Each name stands for a flat space through zero: a line, a plane or more. A row that begins with a name and a colon came from that space; any other row is followed by the name of the space it lies nearest, among the names in its block.
j630_j208: [  60  -14  280 -140   53  147  156 -143  205   71  178  173   77    3
 -285  -29 -160  228 -294  114   25  123 -277 -195]
j232_j31: [ 139  127  -14  -89  -38   45   68  118   75   89  -84    1 -107   69
   12  -40   81   93    5 -177 -126  -25   94   65]
j175_j399: [ 117   92 -121  -43   -4 -129   95  134   82   27  -41  109 -136  -36
 -170  155   56 -246   96   37 -112 -192  133  158]
j630_j208: [   9   88  138  -94   29   58   64  110    9  -92   61  109    0   65
 -177  -97  -30  162 -127  -62  103    7   70 -155]
j630_j208: [-169  -28  -94   73  -99 -131 -135   82 -249 -118 -172 -113    0  153
  179 -168   75  -41   25  -11  108  -52  132   33]
j520_j225: [ -48 -165   51  -15   -8   73 -100    3 -120   16  -15    9  -56   31
   36  -71   85  104   70   48  -17    9  -45 -131]
j175_j399: [  54   -4  -43  -24  -13  -91  -87  131    3   47   77  135 -140 -155
 -180   33  199 -152   51   36  -24  -56   54  -24]
j840_j695: [  76  281  138   13  158   38  -42  -18  148  -66  199  132   20 -157
 -281 -142  -96   45 -320   39   78   25 -121   68]
j630_j208: [ 107  258  306 -202   39   82  -34  162  118 -130  257  122  -27 -269
 -328 -278 -266  272 -401  170  201 -102 -178 -116]
j175_j399: [ -65   15   96 -110 -103    2 -156  157 -115  -30   76  195  -18   69
 -170 -289  204  216 -168  -89  182  101  118 -244]
j520_j225: [ 138  116 -109  -25  -42   72 -156  157 -134  -16  -42   -1  -65  -48
  -54 -316  201  163 -148 -244   10   12  159   16]
j840_j695: [ -33 -105  123  -75  -32   95  194 -119   36   62  -69 -206  104  123
  289  188 -209  155  133  -47  -66   70  -77 -116]
j630_j208: [  55 -140  -31  -56 -157 -143   57   25 -201    4    8 -219    7  -74
  125   87 -160 -160   93  223   -6 -276   -4  -60]
j175_j399: [ 172    3 -157   28  -12   15   59  -47   35   73   -9  -23    7 -142
  -62  111   40 -169  -39   -8 -136  -25   -2  170]
j840_j695: [-165    6 -133  155   62   14 -194    9 -118 -191  -36   66   45  -62
   44   19   69 -160   85   68   91   48  129  212]
j175_j399: [ 302  131 -158  101  197    5  381  -43  343    5    0  -79  -89 -151
 -140  387 -230 -347  157   30 -251 -257  -30  350]
j840_j695: [  82  -26  193  -18  -68 -116  -17 -121  -85   12  383   -2  128 -187
 -252 -136 -223  -81 -355  410  180 -178 -259 -220]
j232_j31: [ -50  -62 -235   72   44  -15  -23   44  174  124 -254  103 -155   87
   74  120  355  -66  280 -317 -170  202  117  149]
j520_j225: [ 333   52  -24 -180   99   31  514  -37  321   81   37   76  -15   72
 -259  360 -403  -63  132   78 -213 -359   16   31]
j840_j695: [ -29 -113  121   44   34   23   53 -185  -58   -2  185   -2  145  -24
  -49  136 -155  -92  -65  253   34  -16 -143 -113]
j232_j31: [ 131   15   46  -45  104  121  260  -37  390  163  -58  213  -97   72
 -271  123  114   60 -111 -145 -180  187 -160   17]
j520_j225: [  22   72  184  -52  138  114   -2  -40  -84 -249  105 -129   64 -258
  -60  -22 -470   59 -155  339   86 -222 -205   68]
j520_j225: [-209  -75  208   19  -47  133 -295  -76 -167  -80   65  -93  135  -98
  191 -326 -112  311 -283  196  214  180 -299 -146]
j175_j399: [ -16  139  -41   47   80   28   41  132  -17 -215 -160 -100  -55   78
   21 -175  -86   95  -32 -147   75  -83  104  114]
j630_j208: [ -80 -150  -13   96 -109   33 -115  -32 -104   23   16  -74   49   30
  139 -158  135   64  -50   -5   89  132  -54  -95]
j232_j31: [-154 -137   66  166   17   36  -26 -218   93  104   46  -50   72   82
  211  114   44  -55   94   81  -27  203 -186   13]
j232_j31: [ 144 -173 -237   42   40   45  396  -30  219  119 -223  -99  -55  145
  148  466  -26 -178  427 -169 -284  -71  112  107]
j175_j399: [ -88 -114  160   37  -61   84  101 -214  -80  -45   21 -284  226  147
  284 -107 -344  218 -129  117  121   25 -215 -142]
j840_j695: [-141  -89  -83  169   15   82  -86 -155 -139  -93    8  -75  164  140
  235   18   -6  -14  161  -36   69   94  134   65]
j840_j695: [ -55   13  143 -108 -108   23 -163  113 -218 -208  142  -50   88 -128
  -31 -338 -225  235 -221  192  301 -132  -25 -177]
j630_j208: [-447 -232  124   63 -195   -6 -509  -97 -327 -121  -22 -217  135  -95
  469 -391   35  273  -30  124  336  288 -185 -130]
j630_j208: [-186  127 -170  179  154   80 -110  143  -20 -126 -192  150   -1  303
   99  -62  363  105  166 -498   63  286  389   10]
j630_j208: [  50   29  -27   20   14  -29    0  -52  -68    9  118   81   70   33
 -127   15   44  -76  -46  -10   17  -20  104  -47]
j840_j695: [ 111  -98   68 -105  -54  -75   78   88  193  139  136  124 -161 -166
 -231   64   79  -57   39  100  -30  -65 -129 -146]
j520_j225: [-149  -59  208  -69 -136  -94 -356   56 -215  -49  204   45   33 -232
  -97 -395  -27  145 -373  354  291   -4 -278 -256]
j630_j208: [ -28   47  -82   92   36   37  -15 -112  -72  -21   27  -67  149   35
  171  150  -23  -85  108  -83  -21   71  148   96]
j232_j31: [ 303  177  -87  -70   50  -16  254 -132  234  192   19  -52   -2  -48
  -90  208  -72 -108   13 -199 -255  -48   33  195]
j232_j31: [ 144   34  237 -200 -132  -52   70  -12    1   90  257  -57   65 -128
 -123 -135 -250  155 -270  196  103 -145 -193 -266]
j232_j31: [ 213  271   91 -127   99  131  288  135   96 -142   50   68   41   38
 -242   56 -268   86 -192  -37   -7 -172  130   32]
j630_j208: [ 117   28  128 -192   10   83  172  110   90   42  -52   73  -53  116
 -172 -120  -74  301 -168 -108  -15  -32  -59 -239]
j232_j31: [ 178  108 -199   -1   97  -65    3   14  282  197  -67  158 -249 -129
 -193  138  360 -187  218 -327 -271   92  117  268]
j175_j399: [-136   56  -51   44   -2  -34 -294   15 -137    1   -2  103   64    0
   32 -202  173   89 -131  -66  111  156   36  -56]
j630_j208: [ -88   12  -64  169   79  110 -289    1 -152  -91  -46   17  -89 -103
   55  -97  294  -92   44  -56  -48  154   66  242]
j232_j31: [-264 -184  -40   36 -135  -70  -86  -29 -113  -32 -168 -226   93   69
  465   58  -99   42  224   55  100   68  -30  -40]
j175_j399: [ 186   41   53 -146  -41   19   29    4  148  140  141  152  -51 -199
 -278  -17   50   25 -177   26  -60   25 -107  -27]
j232_j31: [  48    7  108    9   27   45   98  -30 -140 -110  177    1  162   76
 -118  -37 -236   33 -192  197  125 -162   -7 -191]
j630_j208: [ -35  -18  134  -30  -24   31   30  -61    3  -61    7 -150   46 -174
  110   87 -304  -51 -105  340    0  -89 -267  118]
j840_j695: [ -98 -186   26  -31 -238  -60 -201   11 -222   25   38 -109   30  -43
  158 -235   85   88  -42  100  146   30  -45 -148]
j232_j31: [ 121  -60 -186  110   63  -35   75   69 -124  -50  -64   -1  -92  119
 -117    5  107 -168  116  -47  -84 -221  181   20]
j840_j695: [ -27 -117  -58  -58 -127  -19 -113   20 -125    6    1  -53   32  -81
  108  -58   -4   46   67   47   60  -27   33  -55]
j175_j399: [  68  -41   83 -122  -99 -118   84   79  -81  -13   59  -11  -43  -29
 -163  -52 -101  -41 -112  180   53 -209  -45 -140]
j840_j695: [ -60  -98  147  -36  -74   93   45    7 -116  -81  -47 -168   14   84
  161  -88 -120  156  -10   63   51  -18  -60  -82]
j520_j225: [-127   81  -18  105  267  117  149  -39  322  -86 -147  149  -33   85
   -8  318  -31  -66  207 -109 -100  173    1  218]
j520_j225: [ -56   65  135   43   10   76    0  -78   83   32  103   32   84   66
   20  -52   53  107 -129  -86   63  221  -53  -60]
j520_j225: [-162  -97   -6   93  -74  -34  -18 -116   52  100 -128 -168   34   91
  341   70   84   -9  121  -91  -34  222  -95   49]
j175_j399: [ 193  119  -17   33  149   61  299  -36  152  -48   49   62    3   46
 -227  228 -165 -180  -16   53 -133 -170   49  154]
j175_j399: [  11   57  -75   -2   13   31  -23 -134  196  204   23  177   69   60
   -7   97  174   28   21 -198  -96  262   32   58]
j232_j31: [ 189  -42   10  -38  -57  -65  -52   50  209  255  114  107 -212 -197
 -262 -187  289   22 -157  -64  -78   63 -222 -107]
j232_j31: [ -12  105   59   36  -34  154 -105   -8 -111  -63   56  -52  102   73
  111 -220   70  208 -129 -188   92  167  120   -5]
j175_j399: [ 128  176   28  -23  136   43   46   65  139  -44   69  130  -57 -102
 -280  -65  -23   31 -174  -49   -4  -33  -28   38]
j840_j695: [  89 -109 -264    0 -102  -25   52  -61   76  314 -220  -75  -70  250
  267   72  377   73  357 -543 -245  196  241   -7]
j175_j399: [ 129   -4  -12  -84  -56  -14  129   82    8   12   72  116  -31   -1
 -202   92    3 -104   -9   80  -34 -138  102  -23]
j520_j225: [ -30  -47   43  -54 -129   55 -183   67 -116  126   62   87   17   65
   33 -216  329  231  -89 -229   70  249   96 -260]
j175_j399: [  26   48  156 -200  -37   53  -51  167  186   94   30  156 -138 -124
 -133 -125   90  265  -96  -78   26  118 -115 -161]
j840_j695: [-112 -187  -19  -16   22   91  118  -88   97  155 -194   15    8  185
  244  357   84   13  299  -91 -201  196  -13  -35]
j630_j208: [-124  -60 -269  202  173   59   85 -108  259  149 -329  116  -61  393
  184  203  382   -2  387 -529 -221  354  188  138]
j840_j695: [ -51  -26   67   35  -59 -133  121  -91   94   15  111 -114  104  -49
   85  138 -215 -136   -8  190   89  -51 -141  -38]
j232_j31: [ 347  -32  139 -302    3 -144  243  112  105  139  222  256 -175 -170
 -675   37 -152  -79 -241  330  -90 -426 -190 -293]
j520_j225: [-277  -66   96   92 -132   72 -315  -73 -180  -35  -57 -253  112  -23
  492 -239   59  223  -32  -47  159  302 -115   -7]
j840_j695: [ -56   84  103   14   46   96 -100   37   63  -49    1   -6  -66  -86
   23 -112  112  122  -41 -141   31  190  -31   59]
j232_j31: [ 109   82  159 -120   25   19   65   19  142   75  156  197  -24  -36
 -334 -106   -1  121 -276   36   29   22 -132 -164]
j520_j225: [-190   61  -97  209    7 -122  -80    3 -198 -288  -46 -166  117   58
  178  -67 -185 -200   17  171  205 -155  107  191]
j840_j695: [  48  107  432 -330  -38  -80  215  125  266  -35  235  163   11 -277
 -414    8 -535  126 -493  572  190 -218 -495 -265]
j630_j208: [  86  112   96 -107   61 -125   30   97   51  -32  120  263 -113   -8
 -492 -151    1  -31 -237  132   63 -183  -36 -104]
j175_j399: [  -3  -64 -213   14  -59  -25   49   36   94   87 -228  -92  -80    9
  255  221  104 -114  332 -162 -167   40  120  211]
j520_j225: [  94  -90  144  -72 -144   64  100  -62  -27  106  183  -65   87   41
   16  -46  -17  127  -84   -6   41   47  -30 -228]
j520_j225: [ 275  242   41  -76  128  -18  251   40  121  -79  147   72   -5  -81
 -391   35 -250  -86 -212   58  -26 -273   27   54]
j520_j225: [  -2  -19    0   50   47  123   68  -54  111   88    7  126   39   98
  -42  113  232   31    1 -226  -67  289   61  -49]
j630_j208: [ 110 -125   65  -10 -180  -23  134   36 -133   -3   40 -252   23   16
   89 -133 -172   19 -145  193   55 -214 -128 -136]
j520_j225: [ 112  168  -25  -11  110   94   -8   61   63  -47  -36   19  -83  -83
  -86  -45   35   46  -28 -159  -81    4   68  157]
[  51 -160 -144  151   64   -7  159 -174   11   88  -22  -74   27    2
   99  448   16 -384  274  112 -233  -49   10  163] : j630_j208
[ -40  -24 -208  225  -14   60   20  -87  -72   -8 -139 -202   43  200
  368  116  196 -130  321 -313 -104  136  287  234] : j630_j208
[-109  -23 -178  227   84  177 -227  -88 -128  -36 -109   18   23   51
  195   32  373  -76  171 -262 -101  313  210  255] : j175_j399
[ -49   21   90   -1   28  134 -110   26  157   85   22   85  -55  -28
   23 -138  229  250  -39 -250   22  321  -66  -95] : j175_j399
[ -61  154 -144   97  -67  -36 -118  -38 -217 -142  -82 -275  163   -5
  360  -54 -126  -59   43  -93   73  -27  207  254] : j520_j225
[ 158 -125  -54  -68   42    4  246  -68  195   99  -20   70  -93 -136
 -178  387  -87 -261  154  186 -237 -133 -109  148] : j840_j695
[-104  -88   36  -55  -91  104  -93  -41 -308 -113 -100  -98  137  114
  165 -121  -81  161  -81   45   67   28   62  -44] : j232_j31
[-171 -120  131   21 -196  -51 -134   -5  -38   68  -29 -217  -34   43
  341 -213   61  156   31   11  108  127 -156  -95] : j175_j399
[ 153  224  139   37   50 -128  175  -55   15  -45  165  -51   56   54
 -279 -169 -222  -88 -427  156   71 -216 -142  -25] : j840_j695
[ -55   24  -26  144   43   21   64  -66 -160 -157  -69 -237   97  129
  225   35 -161  -80   64   15   20  -91   84  112] : j840_j695
[ -72  -91  -27   26   13 -130  -88    3    0   42  -26  132  -92   70
 -167 -145  142  -19  -42   46   41  -19  -82 -108] : j630_j208
[ -56 -204  -66  -58 -110 -129    2  -20   20  125 -131  -10  -89   -3
   51   85   66  -91  131   99  -78  -25 -110  -16] : j630_j208
[ 229  259  -11 -156  106   24  247   72  241   52  -47  176 -109  100
 -293   91  -14   27  -13 -233 -175  -84  167  133] : j630_j208
[  80 -215  128 -107  -90  128  168  -98    1   78   77 -153   48   54
  146   70 -200  182  148   67  -39  -73  -85 -200] : j840_j695
[ 136    3  106 -177  -51  -17  195   44  207  157   81  119  -54   85
 -206  -36   20  184  -58 -145   -9   16  -22 -253] : j232_j31
[ 135   82   46  -49   52  115   93  -33  -84  -67   16   89   28   21
 -254   -7  -31  -34 -234   57  -81  -50   32   99] : j175_j399
[-312  -24  117  164  138   98 -213   -9    4 -183    8  115   62 -110
   41   13    5  -19 -117  231  161  232 -208   46] : j630_j208
[ 193  -19  160 -207 -137  -42  188  -24   11   71  187 -126   56  -62
  -49  -26 -364  111  -92  211   35 -285 -120 -192] : j520_j225
[-108 -192 -250  310  129 -122  179 -247   76   37 -110 -208   36   80
  362  636  -45 -558  611   80 -229  -67   74  300] : j630_j208
[-157   51 -154  286   18  -30 -205  -53 -235 -180  -41 -210  103   47
  326  -85   12 -167  100   11  100  -15  147  239] : j840_j695
[ -21  -54 -147   74  -26 -122   90   53   57  105 -198  -40 -118  235
  103   41  224  -78  198 -235 -102   21  118   -1] : j520_j225
[ -95 -181 -109  129 -159  -84 -149  -54 -328 -107  -59 -296   54  -44
  296  -97  -59 -160   81  208   74 -148    2  110] : j520_j225
